W =
array([[2, 3, 5, 7],
       [7, 6, 5, 3],
       [4, 7, 6, 7]])
W[-3, 0] = 2
W[-2, -2] = 5
W[-3, -1] = 7
W[0, 2] = 5
W[-1] = [4, 7, 6, 7]

a =
[[19 57 27 38 64 44 37 30 85 53 58]
 [28 32 61 47 35 36 56 51 76 70 44]
 [74 70 45 59 68 69 50 52 29 37 59]
 [95 82 48 58 72 72 47 67 23 29 66]
 [39 66 37 34 61 40 35 54 88 50 63]
 [76 88 36 42 76 59 33 65 57 31 72]
 [60 43 63 62 45 58 63 54 34 55 46]
 [63 29 76 73 35 61 76 53 17 62 36]
 [36 60 43 34 55 36 37 56 91 55 61]
 [61 83 34 37 73 51 31 61 73 37 71]
 [76 60 54 64 60 69 58 54 21 42 53]
 [12 25 55 47 35 35 57 37 80 74 40]
 [78 72 46 59 68 70 50 55 27 36 60]
 [50 72 44 31 59 37 33 70 92 48 68]
 [53 77 29 42 75 56 35 47 64 38 66]
 [38  9 80 71 21 50 81 44 32 76 27]]
a[0,0] -> 19
a[8,9] -> 55
a[12,8] -> 27
a[3] -> [95, 82, 48, 58, 72, 72, 47, 67, 23, 29, 66]
a[9,7] -> 61
a[4,3] -> 34
a[0,8] -> 85
a[13,3] -> 31
a[4,6] -> 35
a[14] -> [53, 77, 29, 42, 75, 56, 35, 47, 64, 38, 66]
a[3,0] -> 95
a[0,2] -> 27
a[9,0] -> 61
a[12,10] -> 60
a[11,6] -> 57
a[8,6] -> 37
a[12,5] -> 70
a[:, 9] -> [53, 70, 37, 29, 50, 31, 55, 62, 55, 37, 42, 74, 36, 48, 38, 76]
a[2,7] -> 52
a[9,9] -> 37
a[4,7] -> 54
a[7,2] -> 76
a[9,3] -> 37
a[8,1] -> 60
a[7,5] -> 61
a[10,10] -> 53
a[15,1] -> 9
a[15] -> [38, 9, 80, 71, 21, 50, 81, 44, 32, 76, 27]
a[6,3] -> 62
a[7,0] -> 63
a[6,1] -> 43
a[13] -> [50, 72, 44, 31, 59, 37, 33, 70, 92, 48, 68]
a[10,5] -> 69
a[11,4] -> 35
a[4,4] -> 61
a[10] -> [76, 60, 54, 64, 60, 69, 58, 54, 21, 42, 53]
a[:, 3] -> [38, 47, 59, 58, 34, 42, 62, 73, 34, 37, 64, 47, 59, 31, 42, 71]

A =
[[-1.626 -1.964  5.377 -3.093 -3.396  4.992 -2.515]
 [-0.382  3.189  0.406  1.636  1.901  1.467  2.426]
 [-1.355  1.259 -1.052  3.295  3.246 -1.706  1.632]
 [-1.248  0.767  0.901  1.317  1.258  0.630  0.690]
 [-1.759 -0.607  1.052  1.269  1.024 -0.019 -0.254]]
Rows and columns are counted from 0.
(0, 0): -1.626
(1, 6): 2.426
(4, 3): 1.269
(1, 0): -0.382
(2, 2): -1.052
(1, 1): 3.189
(3, 2): 0.901
(0, 5): 4.992
(2, 0): -1.355
(0, 6): -2.515
(0, 2): 5.377
(3, 4): 1.258
(4, 1): -0.607
(0, 3): -3.093
(3, 3): 1.317
(1, 5): 1.467
(4, 6): -0.254
(1, 2): 0.406
(1, 4): 1.901
(2, 5): -1.706
(2, 6): 1.632
(3, 0): -1.248

M =
array([[-0.232,  0.095,  0.189, -0.025],
       [-0.265,  0.116,  0.229, -0.040],
       [-0.248,  0.105,  0.207, -0.015],
       [-0.044, -0.022, -0.033,  0.071],
       [ 0.013, -0.025, -0.092, -0.041],
       [-0.021, -0.030, -0.056,  0.026],
       [-0.016,  0.005, -0.055, -0.111],
       [-0.012,  0.009, -0.058, -0.130],
       [ 0.044, -0.015, -0.123, -0.106],
       [ 0.047, -0.011, -0.126, -0.124]])
Rows and columns are counted from 0.
(0, 0) -> -0.232
(8, 0) -> 0.044
(3, 1) -> -0.022
(3, 0) -> -0.044
(2, 3) -> -0.015
(6, 2) -> -0.055
(9, 0) -> 0.047
(6, 3) -> -0.111
(2, 1) -> 0.105
(3, 2) -> -0.033
(3, 3) -> 0.071
(8, 3) -> -0.106
(2, 0) -> -0.248
(0, 3) -> -0.025
(8, 1) -> -0.015
(0, 1) -> 0.095
(1, 3) -> -0.040
(7, 0) -> -0.012
(7, 2) -> -0.058
(2, 2) -> 0.207
(5, 0) -> -0.021
(7, 1) -> 0.009
(5, 3) -> 0.026

x = [[-403, 282, -423, -507, 340, 182, -393, 650, -471, -28, -593, -296, 717, 129, 519, 225], [-499, 378, -705, -669, 589, 355, 485, 408, -618, 198, -811, -354, 377, 309, 247, 417], [-2, -384, 470, 441, -377, -223, -702, 284, 412, -445, 486, -203, 194, -354, 432, -335], [223, -597, 458, 404, -515, -331, -702, -198, 438, -361, 605, -2, -335, -350, 424, -521], [-254, -536, 438, 710, -419, -948, -85, -428, 446, 182, 613, -387, -837, -545, 66, -591], [493, -760, -170, 139, -365, 310, -585, 111, 181, -225, -184, 580, 20, -255, -12, 75], [-325, -485, 106, -156, -410, -281, -630, 593, 24, 111, -69, -205, 480, -384, 702, -159], [-699, 109, 449, 241, 75, -701, 183, -13, 110, -11, 505, -612, -217, -189, 308, -258], [-475, 8, -452, -272, 326, -530, 429, 264, -529, 922, -721, -519, -72, -171, 40, -116], [-579, 267, -428, -340, 432, -436, 228, 433, -477, 302, -592, -420, 265, 38, 356, 95], [358, 452, -17, -119, 136, 547, -312, -167, 127, -823, 318, 182, 199, 427, -319, 166]]
x[-11,-16] -> -403
x[:, -6] -> [-593, -811, 486, 605, 613, -184, -69, 505, -721, -592, 318]
x[1,12] -> 377
x[-5,-6] -> -69
x[-3,3] -> -272
x[0,10] -> -593
x[9] -> [-579, 267, -428, -340, 432, -436, 228, 433, -477, 302, -592, -420, 265, 38, 356, 95]
x[-4,-15] -> 109
x[4,13] -> -545
x[6,1] -> -485
x[-8] -> [223, -597, 458, 404, -515, -331, -702, -198, 438, -361, 605, -2, -335, -350, 424, -521]
x[-6,15] -> 75
x[-10,11] -> -354
x[6,-3] -> -384
x[6,3] -> -156
x[4,-9] -> -428
x[1,9] -> 198
x[-3] -> [-475, 8, -452, -272, 326, -530, 429, 264, -529, 922, -721, -519, -72, -171, 40, -116]
x[-10] -> [-499, 378, -705, -669, 589, 355, 485, 408, -618, 198, -811, -354, 377, 309, 247, 417]
x[:, -2] -> [519, 247, 432, 424, 66, -12, 702, 308, 40, 356, -319]
x[7] -> [-699, 109, 449, 241, 75, -701, 183, -13, 110, -11, 505, -612, -217, -189, 308, -258]
x[4] -> [-254, -536, 438, 710, -419, -948, -85, -428, 446, 182, 613, -387, -837, -545, 66, -591]
x[:, -7] -> [-28, 198, -445, -361, 182, -225, 111, -11, 922, 302, -823]
x[8,-16] -> -475
x[:, -8] -> [-471, -618, 412, 438, 446, 181, 24, 110, -529, -477, 127]
x[7,2] -> 449
x[8,8] -> -529
x[-3,-3] -> -171
x[-9,-9] -> 284
x[-10,10] -> -811
x[:, 11] -> [-296, -354, -203, -2, -387, 580, -205, -612, -519, -420, 182]
x[10,-2] -> -319
x[1,-13] -> -669
x[:, -1] -> [225, 417, -335, -521, -591, 75, -159, -258, -116, 95, 166]
x[-4,8] -> 110
x[4,12] -> -837
x[-1,0] -> 358

data =
array([-0.610,  0.044,  1.359, -2.168, -3.936,  0.296, -0.819, -0.777,
       -4.453, -7.302])
data[0] -> -0.610
data[1] -> 0.044
data[-3] -> -0.777
data[2] -> 1.359
data[-2] -> -4.453
data[-6] -> -3.936
data[3] -> -2.168
data[-1] -> -7.302

arr =
[[56 50 58 66 51 55 61 41 48 61 71 44 21 64 55]
 [62 60 64 95 26 59 77 59 48 35 60 40 36 55 71]]
arr[0][0]	56
arr[0][12]	21
arr[1][11]	40
arr[0][11]	44
arr[1][0]	62
arr[0]	[56, 50, 58, 66, 51, 55, 61, 41, 48, 61, 71, 44, 21, 64, 55]
arr[1][12]	36
arr[0][7]	41
arr[0][3]	66
arr[1]	[62, 60, 64, 95, 26, 59, 77, 59, 48, 35, 60, 40, 36, 55, 71]

X = 3.272,3.782,0.114,3.555,1.775,-6.368,0.785,2.366
X[-8] -> 3.272
X[-4] -> 1.775
X[-7] -> 3.782
X[-3] -> -6.368
X[3] -> 3.555
X[-2] -> 0.785
